arr =
[[ .75 -.09 -.33 -.17  .20  .03]
 [-.24 -.15 -.37 -.24 -.11  .09]
 [-.33 -.24 -.34 -.23 -.12  .16]
 [-.37 -.24 -.24 -.19 -.11  .28]
 [-.56  .28  .49 -.52 -.03  .70]
 [ .00  .40  .47  .00  .70  .49]
 [-.27 -.16 -.36 -.27 -.23  .08]
 [-.05 -.32 -.64 -.47 -.35 -.05]
 [-.41 -.15 -.32  .05 -.25 -.04]
 [-.56 -.20 -.30  .19 -.17 -.05]
 [-.11  .30  .43 -.54  .24  .65]
 [ .19 -.19 -.38 -.47 -.17  .17]
 [-.50  .27  .36  .58  .41  .12]]
Counting starts at 1.
What is the entry just right of the smallest entry?
A: -.47
What is the entry in row 3 and column 1?
A: -.33
The entry directly below -.30: .43
What is the entry in row 1 and column 3?
A: -.33
What is the entry at row 3, column 3?
A: -.34
What is the entry in row 1 and column 1?
A: .75
What is the entry in the top-right corner?
A: .03
The entry just right of the largest entry -> -.09
The entry in row 2 and column 1 -> -.24
The entry directly above .24: -.17
What is the bottom-right entry?
A: .12
What is the entry in the bottom-left corner?
A: -.50
What is the entry directly above -.50?
A: .19
What is the entry just left of -.25?
A: .05
What is the entry in row 2 and column 3?
A: -.37
The entry directly above -.35: -.23
What is the entry just right of -.20?
A: -.30
The entry directly below -.09: -.15
What is the entry directly above -.16?
A: .40
The entry directly above -.25 is -.35
What is the entry directly below the smallest entry?
A: -.32
